Below are the code and all the weights of a small trained network. Each question names an input and a class and asks about switching units off, where a switched-off unit gives its printed mean instead of its output.

import numpy as np


def w(rows, s, z=0):
    codes = np.array(rows[::2]) - 128.0
    scale = np.full(codes.shape[1], s)
    scale[-1] = z or s
    return codes * scale


def f(y):
    return np.maximum(y, 0)


def log_softmax(a):
    a = a - a.max(-1, keepdims=True)
    return a - np.log(np.exp(a).sum(-1, keepdims=True))


def net(x, mask):
    res = np.array(x, float).reshape(1, 8) / 4 @ E
    y = f(res @ A[0][:, :-1].T + A[0][:, -1])
    res = res + np.where(mask, y, B[0][:, -1]) @ B[0][:, :-1]
    return log_softmax(res[-1] @ U[:, :-1].T + U[:, -1])


A, B = {}, {}
E = w([
[114,163,74,148,62,79,184,154,179,160,181,38],'x0',
[114,59,191,57,174,97,159,163,214,128,98,78],'x1',
[66,168,142,109,146,127,2,140,96,139,146,66],'x2',
[98,189,150,51,139,60,220,152,52,128,121,153],'x3',
[137,117,127,132,131,90,111,110,131,146,125,146],'x4',
[135,74,54,62,96,136,88,213,114,164,33,160],'x5',
[104,194,121,127,136,85,88,166,211,71,136,211],'x6',
[207,140,102,84,188,135,110,158,127,168,199,143],'x7',
],0.0076)
A[0] = w([
[107,174,177,114,138,140,168,64,129,75,216,110,88],'neuron 1',
[185,66,102,154,92,119,227,82,167,145,114,203,161],'neuron 2',
[118,103,56,65,51,134,133,214,113,156,92,131,74],'neuron 3',
[123,98,178,91,190,117,164,155,216,119,108,83,91],'neuron 4',
[120,92,206,112,168,205,102,68,78,86,49,212,82],'neuron 5',
[176,74,125,154,90,200,82,113,176,144,147,92,101],'neuron 6',
[154,105,167,103,226,197,110,76,72,86,84,212,115],'neuron 7',
[123,168,86,136,39,44,153,125,190,164,188,43,92],'neuron 8',
[71,175,134,122,124,170,60,131,107,136,115,70,255],'neuron 9',
[140,114,54,143,70,123,155,151,144,140,157,37,115],'neuron 10',
[93,108,41,63,97,122,108,212,107,184,51,169,76],'neuron 11',
[171,87,85,175,131,205,85,111,205,131,121,87,103],'neuron 12',
[195,138,109,139,76,153,202,128,150,99,109,142,158],'neuron 13',
[162,127,128,137,137,227,173,129,142,75,101,148,154],'neuron 14',
[204,146,112,87,164,133,148,139,131,107,185,123,150],'neuron 15',
[173,41,140,127,127,187,163,59,3,234,89,5,178],'neuron 16',
[101,197,120,128,160,89,114,149,185,66,144,187,111],'neuron 17',
[119,68,190,77,146,98,135,128,170,137,107,150,127],'neuron 18',
[125,193,185,179,184,130,145,52,124,108,200,134,81],'neuron 19',
[134,126,206,107,171,180,81,102,82,117,113,185,140],'neuron 20',
[200,173,121,72,183,163,113,134,122,183,160,93,195],'neuron 21',
[115,154,135,130,104,164,98,159,239,102,143,170,146],'neuron 22',
[167,204,106,185,68,134,139,87,44,132,153,196,85],'neuron 23',
[222,147,81,101,179,180,102,139,124,155,190,166,173],'neuron 24',
[130,190,55,140,37,111,168,171,160,206,160,74,107],'neuron 25',
[154,87,168,67,152,106,134,130,202,118,122,100,75],'neuron 26',
[56,210,134,81,157,83,150,198,12,108,121,100,125],'neuron 27',
[102,163,167,75,178,52,185,164,31,140,124,124,57],'neuron 28',
[217,78,118,178,109,147,231,118,169,80,105,199,153],'neuron 29',
[167,206,64,214,107,149,104,103,78,106,134,154,109],'neuron 30',
[133,147,243,161,160,96,177,39,162,105,183,119,90],'neuron 31',
[129,111,194,108,187,60,103,148,174,122,101,59,170],'neuron 32',
[140,128,209,120,139,142,157,24,113,174,173,97,107],'neuron 33',
[112,146,67,164,67,137,96,102,69,120,181,211,138],'neuron 34',
[151,58,131,233,105,197,75,87,210,139,129,98,117],'neuron 35',
[228,153,122,125,188,99,123,180,132,205,181,97,150],'neuron 36',
[55,106,166,203,42,83,127,67,77,118,30,97,216],'neuron 37',
[103,227,96,118,141,120,92,169,239,77,107,199,149],'neuron 38',
[98,195,185,68,131,80,215,125,64,164,108,179,71],'neuron 39',
[88,152,118,92,161,67,213,141,39,144,122,92,74],'neuron 40',
[156,129,137,108,112,103,218,153,85,85,122,159,127],'neuron 41',
[190,136,141,106,196,112,108,162,112,183,184,190,137],'neuron 42',
[98,74,197,128,178,98,152,120,167,106,177,106,98],'neuron 43',
[34,138,161,158,75,90,129,99,132,86,49,152,190],'neuron 44',
[87,113,186,143,10,159,162,109,143,75,73,112,127],'neuron 45',
[133,53,61,93,103,153,124,198,87,143,62,140,91],'neuron 46',
[172,94,115,101,176,187,105,121,102,144,102,142,76],'neuron 47',
],0.006,0.0034)
B[0] = w([
[68,75,100,164,107,183,71,145,178,121,205,191,186],'neuron 1',
[42,132,150,39,130,94,46,88,84,162,157,50,212],'neuron 2',
[65,90,138,199,60,178,114,112,165,103,206,192,192],'neuron 3',
[165,117,72,155,87,165,158,220,63,190,81,57,192],'neuron 4',
[167,174,194,171,48,72,150,173,197,80,149,115,201],'neuron 5',
[151,64,111,167,222,68,139,139,120,74,102,172,183],'neuron 6',
[134,146,252,152,45,47,148,207,183,113,150,83,205],'neuron 7',
[158,151,213,160,75,67,98,164,182,100,150,141,199],'neuron 8',
[66,150,125,14,153,60,82,91,104,120,141,67,205],'neuron 9',
[142,162,204,176,111,53,151,143,172,116,167,137,182],'neuron 10',
[37,77,138,204,97,225,85,111,151,177,226,221,209],'neuron 11',
[129,36,120,174,203,71,114,115,85,68,114,174,189],'neuron 12',
[72,126,139,75,137,85,69,111,110,132,160,82,182],'neuron 13',
[74,125,168,90,153,48,95,146,122,135,140,91,172],'neuron 14',
[146,133,82,96,98,121,96,89,169,61,113,129,172],'neuron 15',
[70,251,159,126,208,108,255,77,153,204,97,193,254],'neuron 16',
[116,174,127,156,201,152,201,76,104,187,140,172,185],'neuron 17',
[128,132,101,135,76,174,152,178,83,160,105,55,180],'neuron 18',
[95,82,61,151,78,206,83,161,144,166,203,183,197],'neuron 19',
[142,192,215,133,66,67,138,172,157,119,168,98,190],'neuron 20',
[132,176,79,59,105,136,136,87,160,64,122,132,190],'neuron 21',
[87,134,111,123,212,102,197,111,95,164,117,143,183],'neuron 22',
[163,95,96,149,106,165,162,220,70,167,60,75,196],'neuron 23',
[164,161,69,80,86,127,137,107,138,83,101,119,195],'neuron 24',
[166,159,219,169,85,57,124,164,152,100,109,102,194],'neuron 25',
[160,137,80,167,122,161,141,184,64,122,89,90,177],'neuron 26',
[122,66,106,151,183,71,78,114,82,70,112,151,203],'neuron 27',
[163,75,98,201,169,84,92,121,96,86,87,197,189],'neuron 28',
[55,169,131,62,154,105,41,93,67,159,188,57,216],'neuron 29',
[153,112,84,119,134,143,143,229,52,170,88,84,195],'neuron 30',
[98,114,90,140,73,215,83,138,117,148,187,196,203],'neuron 31',
[101,130,89,93,99,167,147,162,47,176,70,69,196],'neuron 32',
[59,143,133,154,111,185,145,114,139,146,186,203,187],'neuron 33',
[149,144,83,106,120,142,166,214,59,188,63,58,196],'neuron 34',
[152,52,102,142,217,81,124,139,90,49,83,168,208],'neuron 35',
[184,160,99,41,83,179,152,84,155,68,115,138,188],'neuron 36',
[160,153,80,18,92,177,159,103,166,68,101,141,212],'neuron 37',
[80,230,165,139,196,114,229,76,132,211,97,170,211],'neuron 38',
[179,34,88,182,179,96,72,147,109,92,114,161,193],'neuron 39',
[138,78,122,196,182,96,131,102,121,66,99,170,187],'neuron 40',
[91,67,114,101,176,74,75,114,106,105,125,123,181],'neuron 41',
[148,140,79,92,91,121,155,109,171,68,100,134,181],'neuron 42',
[103,60,95,165,101,225,146,219,81,145,115,91,176],'neuron 43',
[203,149,52,44,125,165,177,76,178,62,105,113,196],'neuron 44',
[173,115,82,73,106,155,141,106,166,77,108,125,179],'neuron 45',
[61,108,113,178,83,209,99,90,177,180,207,196,196],'neuron 46',
[119,145,142,156,107,121,165,135,159,119,129,157,168],'neuron 47',
],0.0049,0.0088)
U = w([
[80,84,102,193,76,254,96,122,147,156,196,186,85],'0',
[168,41,100,189,246,77,112,125,93,56,89,153,78],'1',
[170,169,236,166,44,63,154,189,176,105,135,95,90],'2',
[161,119,68,133,112,206,178,239,36,203,65,40,95],'3',
[101,205,144,129,225,148,246,54,134,212,104,164,135],'4',
[113,131,104,90,130,144,134,121,116,121,131,108,255],'5',
[192,144,62,23,83,188,151,53,171,52,99,115,103],'6',
[63,142,141,40,168,100,17,85,75,158,159,40,131],'7',
],0.0086,0.0074)

Each question gives the input, the list of numbers given to net, and the class t.
The units are the neurons (one row each of A and B). Each row of codes is followed by its name. A weight is (code - 128) times the scale printed after its matrix; where a second scale follows, it is the last column's (A, B and U).
mask holds one flag per neuron, in row order. A switched-off neuron (its flag False) gives its mean, the last column of its row in B, instead of its output. The means were averaged over made-up inputs and are rounded, as every weight is.
A unit's drop is (log p(t) with every unit on - log p(t) with that unit switched off) / (log p(t) with every unit on - log p(t) with every unit switched off).
The circuit of an input: a set's keep is (log p(t) with only the set's units on - log p(t) with every unit switched off) / (log p(t) with every unit on - log p(t) with every unit switched off). Starting from the 12 units with the biggest drops (on a tie, the unit counted first), units are removed one at a time, each time the one whose removal leaves the highest keep (on an exact tie, the one counted first), for as long as the keep stays at least 0.8.
units of the circuit, in order: the units of the circuit, biggest drop first
most important unit: the unit with the biggest drop
k most important neurons: the k neurons with the biggest drops, biggest first
drop when u is switched off: that unit's drop, to one decimal
input [6,0,-4,0,1,5,-6,6], class 2: most important neuron : [neuron 25]
input [-1,4,-4,6,4,-4,5,1], class 1: 3 most important neurons : [neuron 39; neuron 16; neuron 28]
input [-7,-8,0,0,-8,-6,-4,2], class 3: 2 most important neurons : [neuron 23; neuron 30]
input [-6,6,0,-7,1,-6,8,-3], class 4: 3 most important neurons : [neuron 38; neuron 22; neuron 17]
input [4,-3,7,-6,0,-5,7,0], class 4: units of the circuit, in order : [neuron 38; neuron 17]
input [6,2,5,-6,0,-5,5,-3], class 1: units of the circuit, in order : [neuron 35; neuron 12]
input [-6,-3,6,2,-3,-3,-6,-5], class 2: 2 most important neurons : [neuron 5; neuron 7]
input [6,6,-8,-2,4,2,1,1], class 7: units of the circuit, in order : [neuron 2; neuron 29]
input [5,8,2,4,1,-7,-1,-4], class 3: 2 most important neurons : [neuron 4; neuron 32]
input [2,2,-7,0,-8,6,-4,8], class 5: 2 most important neurons : [neuron 37; neuron 44]
input [-2,4,-5,-1,2,-3,-7,-8], class 6: 2 most important neurons : [neuron 37; neuron 45]
input [-6,-5,3,5,5,8,-5,7], class 0: 2 most important neurons : [neuron 11; neuron 46]
input [3,-5,1,-3,3,-4,-3,-4], class 3: units of the circuit, in order : [neuron 30; neuron 23]
input [-5,-2,2,6,3,-6,1,-7], class 6: units of the circuit, in order : [neuron 44; neuron 37]
input [1,7,-7,-8,0,-2,8,-5], class 1: most important unit : neuron 35
input [-1,2,7,3,-4,-6,-2,-8], class 6: units of the circuit, in order : [neuron 37; neuron 44]
input [-8,8,-2,-6,1,-8,5,-8], class 0: 2 most important neurons : [neuron 31; neuron 19]
input [6,5,3,-7,-2,-2,6,-6], class 1: units of the circuit, in order : [neuron 35; neuron 12]
input [-4,0,7,2,-7,-7,7,-6], class 0: 2 most important neurons : [neuron 19; neuron 1]
input [-4,1,5,2,6,-1,-6,-2], class 4: units of the circuit, in order : [neuron 16]
input [6,-7,-3,-6,5,-6,-6,6], class 3: 2 most important neurons : [neuron 30; neuron 23]
input [1,7,3,-4,2,8,3,-2], class 0: 3 most important neurons : [neuron 11; neuron 46; neuron 3]
input [2,5,1,4,1,5,6,-5], class 4: 2 most important neurons : [neuron 38; neuron 17]
input [1,-5,3,-6,2,2,-7,-6], class 4: drop when neuron 27 is switched off : 0.1
input [-3,-1,-3,8,3,1,-7,-3], class 1: drop when neuron 28 is switched off : 0.2
input [-1,5,5,-7,0,-1,1,-2], class 1: drop when neuron 35 is switched off : 0.2
input [-4,-2,5,2,6,-8,6,7], class 0: drop when neuron 19 is switched off : 0.6
input [-5,-2,4,-6,-1,-1,-1,-4], class 1: units of the circuit, in order : [neuron 35]
